[  4   4 -19 -14   3   9  -1   1  -7  -5   0   0   4   8  15  -8   2   0
  -6  -1   6] : <63> & N
[  2  26 -42  -2   1   3  -9  -3 -20   7   0   2   0  20  12  -9  -3   9
   3  -7   5] : <57> & N
[  5  15 -21  -2   8   2   1   5  -5  -3  -5  -4   4  11  28 -10   2  20
   0  -7   1] : <57> & N
[-14   9 -50  -7 -11  12   1  -6 -42  -1  -3   1  -5  24   4  -9  -9  -1
  17  -7   9] : <64> & Q
[ -7  25 -84  24  -1  19 -12  -5 -59  23 -13 -10 -30  53   0  -5  17  -6
  24  -8  17] : <64> & Q
[-11  12 -38   5  -3   5  -5 -10 -17   2  -5   5  -9  20   4   0   8   9
  15  -2  14] : <64> & N
[-21  -9 -35 -10 -11  -6  -1   4 -25   3 -11 -17 -15  20  -4   9  -7 -11
  20  -6   6] : <64> & Q
[  4  16  -1  -6  -3   0  -9   2  -4   0  11   7   5   3  15 -29   9  16
  -4  -8  17] : <62> & N
[ -1   1   5  -7  -9   4   3  -4   1   4   3  -4 -11  -8  -5  14 -17  -4
   5  -5   1] : <63> & Q
[-14  17 -78  11  -8   2  -7  -5 -55  12  -8  -4  -2  43  -3  -9  10  -5
  15  -7  10] : <63> & Q
[ -2   3 -66   5  -1   0  10  -5  -2  13  -7 -26  -9  20   1  -1  -6  -8
  40 -15  15] : <63> & Q
[ -1   9 -68   7 -18   5 -10  -2  -6  12   5   5   3  13  17  -4   5  16
   5  -3   9] : <62> & N
[ -7   5 -36   5 -12   3  -3   1 -42   2  -1  -3 -18   9  -1  -4  -2 -14
  15  -4   8] : <63> & Q
[ 20  16 -26  -2  -3  -2  -3   2 -14  -6   6   7  10   6  16 -24  -1  23
   2  -1  -6] : <64> & N
[-15 -16  -1 -13  -4   0   6  -3  37  -2  -1  -8   2  -2  -3   9  -4   1
  -3   0 -21] : <63> & Q
[ -6  18 -39  10   1  -4  -4   7 -29  -1  -3  -9   1  21  25 -24  -5   8
  -1  -3   6] : <63> & N
[-26 -16 -12   1 -10  -1  -2   4 -14   4   0 -14  -4  11  -6  12  -2  -3
   8   5  -8] : <62> & Q
[ -4  -2 -29   0   0   5   7   1 -39  13 -11  -1 -13  11 -10  -2  -3  -3
  11   3  11] : <64> & Q
[  9  20 -47   2  -6   6  -9  -2 -30   6   0  -8 -14  25  14 -13  15  11
   1   3  16] : <57> & N
[  1  18 -45   1 -11   1  -4   1 -35  11   4   0 -11  28   9 -11  27  10
  12  -6  11] : <63> & N
[-12  -8 -28  -7  -1  -2  12  -7 -47  -2  -7  -3  -9   9  -1  11 -14  -9
  10  -2   5] : <57> & Q
[  4  -2  14 -10  -8   2  14  -1   9  -6   8   1  21 -12   7  -1  -9  14
   0  -6   3] : <63> & N
[-11  -2 -23  -3 -18   2   1  -1 -29   3  -9 -24   1  10  -1 -13  -1  -6
   4   2  13] : <64> & Q
[-15  12 -32  -6  -8   4   0   3 -24  13  18  -1  -4  16   9  16   2  27
   2  -3  10] : <62> & Q
[  3   8 -31  -1   1   6   2  -7 -11   7  13   1  -5  18  14 -19   8  13
  -1  -3   5] : <63> & N
[ -1  -5   1  -2  -7   1   4 -12 -11   0  13 -10 -12  -9  -8   2  -8 -14
  -8  -6  -2] : <57> & Q
[  3  17 -43  -8  -6   3  -3 -16  -9  11   2   4   2   7  15  -7   7  17
   1   0   0] : <64> & N
[  6  10 -36  -1  -2  -1  -5  -3  -3   4   4   0   1   5  19 -14  13  13
 -12 -12   5] : <64> & N
[ -2  12 -38   2  11  11  -8 -15 -21  -4   6  -5   3   7  13   0  -1  17
   0   6   9] : <64> & N
[  1  18 -51  -1 -11   1   1  -5 -59  11   3   0  -6  29  10 -11  13   5
  -1  -9   7] : <63> & N
[  4   0 -12   2   3   2   1  -5  -3  -5  12   2   5   2  35  -7  -1  12
 -15   0   1] : <64> & N
[ -2  21 -52  11  -8   8 -13 -12 -16   9   3  -4 -19  21  18  -6   8  12
   3  -8   1] : <57> & N
[  8  15 -65   6   2   0  -7 -10 -37  15  -4   0  -7  29  16  -2  20   6
  10  -2  11] : <62> & N
[-32   1 -26   3  -6   2   1 -14 -31   2  -9  -5 -23  13 -13  -2   3 -16
   9  -4   8] : <64> & Q
[  4  35 -84  14  -5   5 -13  -6 -50  14  -5  -1 -17  48  17 -16  16  -1
  15   0  27] : <57> & N
[-10   0 -23  -4   6   3  -4  -7 -33  -8   4  -4  -2   6  -6  -2  -1   5
   1  -2  10] : <57> & Q
[-12   2 -42   6 -16   4  15   3 -29  11  -3 -11  -8  25   1   5  -5  -1
  16  -4  11] : <63> & Q
[ -8  -6 -10 -10   7   4   1 -12 -24  16  -4  17  -8  11  -3  12  -5 -15
   2   5   7] : <64> & Q
[ 20  11 -27  -2   2   1 -14  -3 -42   2  -2  11   5  17  14   3   1  16
  -3  -7  10] : <64> & N
[-14  -1 -35  -3  -9   1   1  -3 -48  -1  -2 -10   2  16  -6  11  -7  -2
  -6   0   7] : <64> & Q
[-14  -1  -4  -2  -3   2   1  -5 -12  -1  -1  -5  -3  -1  -8   2  -2  31
   8  -9   3] : <57> & Q
[  3  17 -32   1  -1 -18  -5  -1  -4   6  10  -2 -11  21  17  -5   7   7
   6   3   4] : <57> & N
[-24   1 -65  -6 -10  11  -2  -9 -42   4  -6  -5 -14  37  19   5   1   0
  13   4   9] : <63> & Q
[-11  -1 -28   7 -12 -11   1   2 -26   7  -6 -10  14  11   2  -7  -3   9
   5  -9  -1] : <63> & Q
[-16  -9 -22  -7 -16  -2   1  -2 -39  -3  -7   1 -11  10 -11   5  -9  -1
   3  -6   4] : <64> & Q
[  8  -3  23  -9  -3  -1   5   8  18  -8  10   3  17 -22   6   4  -5   8
 -10   3   4] : <64> & N
[ -7  -5 -21  -9  -3   5  -8   6   2  11   2   2  -2  13  14   1   1   3
  -1   7   9] : <64> & N
